arr =
[[ 31  14 -17  13  70 -16  -1 -28  40  18 -16 -12 -90 -58  80 -41]
 [ 28  18   4  19  79  -9 -15 -31  40  30 -45 -11 -96 -55  88 -41]
 [  9   8  -5  24  57 -29  -1 -26  20  17 -43 -20 -91 -65  83 -48]
 [ 32  15 -12  -2  56 -21  -2 -26  31   5 -45 -14 -92 -47  90 -56]
 [ 29   5 -18   4  79 -31 -19 -42  44  31 -34  -5 -75 -59  90 -60]
 [ 24   4   4  15  62 -22  -1 -34  19  16 -50 -10 -81 -55  81 -46]
 [ 23  12  15  18  50 -12 -14 -17  24  24 -32  -8 -71 -70  81 -54]
 [ 32   8  -5  26  73 -27 -21 -14  37  35 -15  -2 -91 -47  79 -43]
 [ 22  18   4   8  62  -9 -10 -13  25  20 -30 -23 -71 -74  84 -50]
 [ 32  -6   6  26  74 -18  -9 -13  44  23 -39  -3 -97 -79  70 -59]
 [ 20   6   7  23  46 -35 -14 -34  11  35 -39 -18 -98 -68  88 -43]
 [ 12  -8  15  22  55 -27  -8 -31  35  19 -15  -2 -80 -63  83 -59]]
The entry just left of -32 is 24
The first entry in the row that holds the smallest entry is 20
The entry in the bottom-left corner -> 12
Find the entry directly above the smallest entry.
A: -97
Find the last entry, reading row by row.
A: -59
Find the top-left entry.
A: 31
The entry just right of 16 is -50
The entry just left of the smallest entry -> -18
The smallest entry is -98
Find the top-right entry.
A: -41
The smallest entry in the last column -> -60
Find the third entry on the main diagonal.
A: -5
The entry directly above 50: 62
The top entry of the column that holds the smallest entry -> -90
Find the third entry on the diagonal from the top-right corner.
A: -65
The entry just right of 29 is 5
Find the entry just right of the smallest entry.
A: -68
The 4th entry from the end, reading row by row -> -80
Find the largest entry in the last row.
A: 83
Find the third entry in reading order.
A: -17
The fifth entry, reading row by row: 70
The 5th entry from the end, reading row by row -> -2
The 2nd entry on the diagonal from the top-right corner: 88
